Below are the code and all the weights of a small trained network. Each question names an input and a class and asks about switching units off, where a switched-off unit gives its printed mean instead of its output.

import numpy as np


def w(rows, s, z=0):
    codes = np.array(rows[::2]) - 128.0
    scale = np.full(codes.shape[1], s)
    scale[-1] = z or s
    return codes * scale


def f(y):
    return y / 2 * (1 + np.tanh(0.7978845608 * (y + 0.044715 * y**3)))


def log_softmax(a):
    a = a - a.max(-1, keepdims=True)
    return a - np.log(np.exp(a).sum(-1, keepdims=True))


def net(x, mask):
    res = np.array(x, float).reshape(1, 5) / 4 @ E
    y = f(res @ A[0][:, :-1].T + A[0][:, -1])
    res = res + np.where(mask, y, B[0][:, -1]) @ B[0][:, :-1]
    return log_softmax(res[-1] @ U[:, :-1].T + U[:, -1])


A, B = {}, {}
E = w([
[82,190,58],'x0',
[119,135,137],'x1',
[129,128,123],'x2',
[255,229,161],'x3',
[168,71,197],'x4',
],0.008)
A[0] = w([
[46,47,124,254],'N1',
[75,126,12,219],'N2',
[250,158,151,184],'N3',
[131,182,93,87],'N4',
[91,159,57,217],'N5',
[207,237,136,229],'N6',
[211,74,197,76],'N7',
[145,44,126,198],'N8',
[153,124,196,153],'N9',
[183,126,157,119],'N10',
[130,181,65,98],'N11',
[73,134,120,157],'N12',
[112,188,105,89],'N13',
],0.013,0.0059)
B[0] = w([
[179,109,221,245],'N1',
[43,65,178,223],'N2',
[66,210,98,226],'N3',
[50,188,62,146],'N4',
[2,50,108,197],'N5',
[108,187,12,247],'N6',
[96,206,164,183],'N7',
[194,160,208,182],'N8',
[168,207,138,166],'N9',
[79,236,135,159],'N10',
[60,164,68,158],'N11',
[100,52,177,162],'N12',
[58,116,89,146],'N13',
],0.0093,0.012)
U = w([
[148,29,216,219],'0',
[226,149,1,218],'1',
[250,83,223,88],'2',
[173,175,123,129],'3',
[78,54,162,84],'4',
[110,120,34,2],'5',
],0.0082,0.0053)

Each question gives the input, the list of numbers given to net, and the class t.
The units are the neurons (one row each of A and B). Each row of codes is followed by its name. A weight is (code - 128) times the scale printed after its matrix; where a second scale follows, it is the last column's (A, B and U).
mask holds one flag per neuron, in row order. A switched-off neuron (its flag False) gives its mean, the last column of its row in B, instead of its output. The means were averaged over made-up inputs and are rounded, as every weight is.
A unit's drop is (log p(t) with every unit on - log p(t) with that unit switched off) / (log p(t) with every unit on - log p(t) with every unit switched off).
The circuit of an input: a set's keep is (log p(t) with only the set's units on - log p(t) with every unit switched off) / (log p(t) with every unit on - log p(t) with every unit switched off). Starting from the 12 units with the biggest drops (on a tie, the unit counted first), units are removed one at a time, each time the one whose removal leaves the highest keep (on an exact tie, the one counted first), for as long as the keep stays at least 0.8.
circuit, biggest first: the units of the circuit, biggest drop first
unit that matters most: the unit with the biggest drop
top k neurons: the k neurons with the biggest drops, biggest first
drop when u is switched off: that unit's drop, to one decimal
input [6,6,8,0,-1], class 4: circuit, biggest first => [N2, N5]
input [-7,8,3,0,5], class 2: circuit, biggest first => [N8, N5]
input [0,-7,6,0,-2], class 0: circuit, biggest first => [N6, N3]
input [-6,3,-2,8,-8], class 1: circuit, biggest first => [N6]
input [0,3,-8,4,-2], class 1: circuit, biggest first => [N2, N6]
input [-3,5,1,0,3], class 2: circuit, biggest first => [N6, N5, N2]
input [-8,-6,-5,6,-7], class 1: top 2 neurons => [N6, N2]
input [5,3,-8,-1,1], class 0: top 3 neurons => [N6, N3, N10]
input [2,-8,1,5,8], class 1: top 3 neurons => [N6, N1, N2]
input [-3,6,-2,0,1], class 2: top 2 neurons => [N6, N5]
input [-6,-4,4,5,2], class 3: top 2 neurons => [N7, N10]
input [-6,-4,0,6,-6], class 1: drop when N6 is switched off => 0.2
input [4,-1,-2,6,-5], class 5: drop when N5 is switched off => 0.1
input [-2,6,-6,-1,-5], class 0: drop when N3 is switched off => 0.3
input [5,-5,8,-7,4], class 0: unit that matters most => N1
